Below are the code and all the weights of a small trained network. Each question names an input and a target symbol and asks about switching units off, where a switched-off unit gives its printed mean instead of its output.

import numpy as np


def w(rows, s, z=0):
    codes = np.array(rows[::2]) - 128.0
    scale = np.full(codes.shape[1], s)
    scale[-1] = z or s
    return codes * scale


def f(y):
    return y / 2 * (1 + np.tanh(0.7978845608 * (y + 0.044715 * y**3)))


def softmax(a):
    e = np.exp(a - a.max(-1, keepdims=True))
    return e / e.sum(-1, keepdims=True)


def log_softmax(a):
    a = a - a.max(-1, keepdims=True)
    return a - np.log(np.exp(a).sum(-1, keepdims=True))


def net(x, mask):
    ids = ['Θβγδεξφψ'.index(c) for c in x.split()]
    T = len(ids)
    res = E[ids] + P[:T]
    r = res
    for j in range(2):
        rows = slice(3 * j, 3 * j + 3)
        q, k, v = (r @ M[0][rows].T for M in (Q, K, V))
        z = softmax(np.where(np.tri(T) > 0, q @ k.T / 3**0.5, -1e9)) @ v
        o = O[0][rows]
        res = res + np.where(mask[j], z, o[:, -1]) @ o[:, :-1]
    y = f(res @ A[0][:, :-1].T + A[0][:, -1])
    res = res + np.where(mask[2:14], y, B[0][:, -1]) @ B[0][:, :-1]
    return log_softmax(res[-1] @ U[:, :-1].T + U[:, -1])


Q, K, V, O, A, B = {}, {}, {}, {}, {}, {}
E = w([
[138,110,204,177,120],'Θ',
[112,167,202,58,162],'β',
[252,29,82,160,146],'γ',
[134,173,163,158,101],'δ',
[111,144,87,159,53],'ε',
[115,159,84,41,118],'ξ',
[102,49,98,117,100],'φ',
[168,132,121,152,112],'ψ',
],0.016)
P = w([
[32,101,18,187,237],'0',
[86,73,87,135,169],'1',
[119,51,126,105,119],'2',
[149,46,148,76,85],'3',
[155,37,164,33,47],'4',
[77,171,226,56,2],'5',
],0.006)
Q[0] = w([
[152,71,74,115,125],'H1',
[170,154,122,186,237],'H1',
[124,175,59,121,193],'H1',
[118,122,162,131,2],'H2',
[76,60,160,78,63],'H2',
[131,202,74,125,151],'H2',
],0.018)
K[0] = w([
[204,175,116,152,154],'H1',
[83,110,77,178,254],'H1',
[89,199,85,203,147],'H1',
[141,77,163,81,13],'H2',
[183,171,187,108,75],'H2',
[70,107,164,157,148],'H2',
],0.015)
V[0] = w([
[194,45,132,153,148],'H1',
[150,69,177,131,145],'H1',
[146,192,175,163,220],'H1',
[135,29,164,105,202],'H2',
[97,121,86,10,168],'H2',
[58,124,180,150,81],'H2',
],0.012)
O[0] = w([
[37,167,152,164,170,179],'H1',
[63,166,113,189,117,161],'H1',
[102,110,184,109,27,1],'H1',
[167,206,39,108,131,174],'H2',
[248,172,188,151,160,147],'H2',
[105,127,117,254,136,160],'H2',
],0.0087,0.0089)
A[0] = w([
[160,178,91,76,107,140],'N1',
[89,160,226,165,112,79],'N2',
[140,54,90,98,112,196],'N3',
[175,71,99,194,89,74],'N4',
[66,228,208,46,165,100],'N5',
[199,134,207,114,135,198],'N6',
[164,1,200,192,126,170],'N7',
[182,117,159,208,133,116],'N8',
[52,53,133,113,144,192],'N9',
[124,134,98,140,180,97],'N10',
[161,54,48,218,11,140],'N11',
[58,86,123,79,59,254],'N12',
],0.0096,0.0034)
B[0] = w([
[132,125,181,142,180,177],'N1',
[128,174,161,49,144,169],'N2',
[144,175,185,66,127,191],'N3',
[117,166,91,168,64,155],'N4',
[51,36,101,135,55,155],'N5',
[82,114,43,104,109,203],'N6',
[203,41,147,168,64,197],'N7',
[180,100,67,152,145,167],'N8',
[115,100,189,146,176,253],'N9',
[133,97,148,178,101,234],'N10',
[91,253,155,167,54,241],'N11',
[157,128,153,24,138,210],'N12',
],0.015,0.005)
U = w([
[139,136,166,90,98,111],'Θ',
[191,82,79,127,86,102],'β',
[36,255,125,101,152,57],'γ',
[143,146,142,12,213,254],'δ',
[151,212,81,159,29,46],'ε',
[107,165,81,250,241,191],'ξ',
[28,87,55,90,74,122],'φ',
[148,61,198,165,134,71],'ψ',
],0.0053,0.0031)

Each question gives the input, a string of symbols that net reads in full, and the target symbol t.
The units are the heads (3 rows each of Q, K, V and O) and the neurons (one row each of A and B). Each row of codes is followed by its name. A weight is (code - 128) times the scale printed after its matrix; where a second scale follows, it is the last column's (O, A, B and U).
mask holds one flag per unit, heads first, then neurons. A switched-off unit (its flag False) gives its mean, the last column of its rows in O or B, instead of its output. The means were averaged over made-up inputs and are rounded, as every weight is.
A unit's drop is (log p(t) with every unit on - log p(t) with that unit switched off) / (log p(t) with every unit on - log p(t) with every unit switched off).
The circuit of an input: a set's keep is (log p(t) with only the set's units on - log p(t) with every unit switched off) / (log p(t) with every unit on - log p(t) with every unit switched off). Starting from the 12 units with the biggest drops (on a tie, the unit counted first), units are removed one at a time, each time the one whose removal leaves the highest keep (on an exact tie, the one counted first), for as long as the keep stays at least 0.8.
units of the circuit, in order: the units of the circuit, biggest drop first
most important unit: the unit with the biggest drop
k most important neurons: the k neurons with the biggest drops, biggest first
which heads matter: for each layer, one digit per head in row order, 1 if its drop is at least 0.15 and else 0, layers parted by /
drop when u is switched off: that unit's drop, to one decimal
input φ ψ Θ φ δ, target ξ: 2 most important neurons : (N12, N3)
input ξ ε γ Θ Θ ξ, target δ: units of the circuit, in order : (H1, N1, N11)
input γ φ δ β Θ, target ε: most important unit : H1
input φ γ γ φ, target φ: units of the circuit, in order : (H1, H2, N5)
input Θ φ φ δ, target ξ: units of the circuit, in order : (H1, N12, N3)
input φ ψ ξ Θ, target β: units of the circuit, in order : (N7, H2, N8, N6)
input φ φ γ δ, target φ: 2 most important neurons : (N5, N11)
input ξ Θ φ γ γ φ, target φ: units of the circuit, in order : (H1, N5, H2)
input Θ φ φ ξ Θ, target β: 3 most important neurons : (N7, N8, N11)
input ε Θ ξ φ, target β: which heads matter : 01
input Θ φ Θ ψ φ, target δ: units of the circuit, in order : (H2, N12, N3)
input φ φ φ φ φ, target ξ: units of the circuit, in order : (H1, N12)
input Θ φ φ Θ φ, target γ: units of the circuit, in order : (H2, N11, N7)
input β ψ Θ Θ, target γ: units of the circuit, in order : (H2, H1, N11, N2)
input φ δ ξ ψ, target β: most important unit : H2
input Θ ψ Θ, target δ: 3 most important neurons : (N12, N2, N10)
input φ ε φ ε, target ε: 3 most important neurons : (N11, N4, N7)
input φ φ φ ε ξ β, target φ: drop when N5 is switched off : 0.4
input Θ Θ γ δ Θ ψ, target γ: drop when N3 is switched off : 0.0
input φ φ ξ φ ψ φ, target δ: drop when H2 is switched off : 0.5
input Θ Θ ε Θ ε φ, target ψ: drop when N6 is switched off : 0.1
